Here is a tiny trained network, its code and every weight. The questions are about switching its units off for an input and a target symbol, where a switched-off unit gives its printed mean instead of its output.

import numpy as np


def w(rows, s, z=0):
    codes = np.array(rows[::2]) - 128.0
    scale = np.full(codes.shape[1], s)
    scale[-1] = z or s
    return codes * scale


def f(y):
    return y / 2 * (1 + np.tanh(0.7978845608 * (y + 0.044715 * y**3)))


def softmax(a):
    e = np.exp(a - a.max(-1, keepdims=True))
    return e / e.sum(-1, keepdims=True)


def log_softmax(a):
    a = a - a.max(-1, keepdims=True)
    return a - np.log(np.exp(a).sum(-1, keepdims=True))


def net(x, mask):
    ids = ['ΓΘΛβεζημσψω'.index(c) for c in x.split()]
    T = len(ids)
    res = E[ids] + P[:T]
    r = res
    for j in range(2):
        rows = slice(4 * j, 4 * j + 4)
        q, k, v = (r @ M[0][rows].T for M in (Q, K, V))
        z = softmax(np.where(np.tri(T) > 0, q @ k.T / 4**0.5, -1e9)) @ v
        o = O[0][rows]
        res = res + np.where(mask[j], z, o[:, -1]) @ o[:, :-1]
    y = f(res @ A[0][:, :-1].T + A[0][:, -1])
    res = res + np.where(mask[2:6], y, B[0][:, -1]) @ B[0][:, :-1]
    return log_softmax(res[-1] @ U[:, :-1].T + U[:, -1])


Q, K, V, O, A, B = {}, {}, {}, {}, {}, {}
E = w([
[118,191,67],'Γ',
[105,142,69],'Θ',
[156,213,100],'Λ',
[95,141,131],'β',
[235,89,35],'ε',
[162,69,28],'ζ',
[222,140,183],'η',
[168,214,189],'μ',
[188,26,121],'σ',
[113,4,138],'ψ',
[151,142,204],'ω',
],0.019)
P = w([
[68,197,2],'0',
[84,180,24],'1',
[91,154,59],'2',
[99,102,116],'3',
[103,102,112],'4',
[117,132,73],'5',
],0.0067)
Q[0] = w([
[154,89,61],'h0',
[108,75,115],'h0',
[96,190,102],'h0',
[162,160,132],'h0',
[173,70,207],'h1',
[216,171,247],'h1',
[96,168,101],'h1',
[167,142,158],'h1',
],0.014)
K[0] = w([
[156,200,131],'h0',
[132,122,33],'h0',
[102,86,170],'h0',
[142,50,141],'h0',
[149,145,52],'h1',
[104,255,147],'h1',
[144,170,118],'h1',
[111,209,73],'h1',
],0.012)
V[0] = w([
[138,131,204],'h0',
[253,154,78],'h0',
[67,12,152],'h0',
[91,60,38],'h0',
[128,80,104],'h1',
[45,115,138],'h1',
[144,54,142],'h1',
[226,91,80],'h1',
],0.012)
O[0] = w([
[133,104,187,20],'h0',
[177,194,163,185],'h0',
[128,59,181,2],'h0',
[234,120,2,202],'h0',
[213,163,83,154],'h1',
[116,66,43,121],'h1',
[196,53,165,98],'h1',
[171,221,176,178],'h1',
],0.0079,0.0086)
A[0] = w([
[189,252,108,56],'n0',
[149,109,120,71],'n1',
[159,73,116,198],'n2',
[23,136,134,254],'n3',
],0.014,0.0092)
B[0] = w([
[33,60,181,253],'n0',
[29,17,254,129],'n1',
[135,126,232,143],'n2',
[182,236,179,170],'n3',
],0.0082,0.034)
U = w([
[87,140,143,67],'Γ',
[87,58,5,51],'Θ',
[139,189,174,58],'Λ',
[199,61,149,167],'β',
[188,184,172,162],'ε',
[164,170,44,254],'ζ',
[141,136,184,237],'η',
[79,33,85,84],'μ',
[72,133,91,84],'σ',
[155,106,182,72],'ψ',
[88,76,154,42],'ω',
],0.011,0.0085)

Each question gives the input, a string of symbols that net reads in full, and the target symbol t.
The units are the heads (4 rows each of Q, K, V and O) and the neurons (one row each of A and B). Each row of codes is followed by its name. A weight is (code - 128) times the scale printed after its matrix; where a second scale follows, it is the last column's (O, A, B and U).
mask holds one flag per unit, heads first, then neurons. A switched-off unit (its flag False) gives its mean, the last column of its rows in O or B, instead of its output. The means were averaged over made-up inputs and are rounded, as every weight is.
A unit's drop is (log p(t) with every unit on - log p(t) with that unit switched off) / (log p(t) with every unit on - log p(t) with every unit switched off).
The circuit of an input: a set's keep is (log p(t) with only the set's units on - log p(t) with every unit switched off) / (log p(t) with every unit on - log p(t) with every unit switched off). Starting from all 6 units, units are removed one at a time, each time the one whose removal leaves the highest keep (on an exact tie, the one counted first), for as long as the keep stays at least 0.8.
units of the circuit, in order: the units of the circuit, biggest drop first
most important unit: the unit with the biggest drop
k most important neurons: the k neurons with the biggest drops, biggest first
drop when u is switched off: that unit's drop, to one decimal
input σ Θ ε, target μ: units of the circuit, in order	(n3)
input ε Γ Θ, target ω: units of the circuit, in order	(n0, h1, n3)
input ζ ψ ζ, target β: units of the circuit, in order	(n2, h1)
input β β Θ ψ, target β: units of the circuit, in order	(n0, h1)
input β β β β Γ Λ, target ζ: units of the circuit, in order	(n0, h1, h0)
input σ Γ Γ ε Γ Θ, target μ: units of the circuit, in order	(n0, n3, h0)
input ψ ψ Γ, target β: units of the circuit, in order	(h0, h1, n2)
input Θ ψ Γ β, target β: 2 most important neurons	(n0, n2)
input Γ σ ε, target μ: units of the circuit, in order	(n0, n3, h0)
input ω β β, target ε: units of the circuit, in order	(n0, h0)
input Θ ω Θ β Γ, target ζ: 3 most important neurons	(n0, n2, n1)
input Θ Θ σ, target β: 2 most important neurons	(n3, n2)
input ζ ω Γ, target ε: 2 most important neurons	(n0, n3)
input Λ η β μ Γ Θ, target Λ: most important unit	h0
input Γ ε ψ ψ, target β: 2 most important neurons	(n0, n3)
input Λ Γ Λ Γ β, target ζ: 2 most important neurons	(n0, n2)
input σ Θ σ σ, target β: 2 most important neurons	(n3, n0)
input Θ Γ β β β Θ, target ζ: drop when h0 is switched off	0.0
input ζ ψ ζ Θ, target β: drop when h1 is switched off	0.6
input Γ Γ Γ μ, target Λ: drop when h0 is switched off	1.2
input Θ Γ β Γ, target ζ: most important unit	n0
input Θ ψ ψ Γ Γ, target β: 2 most important neurons	(n0, n2)
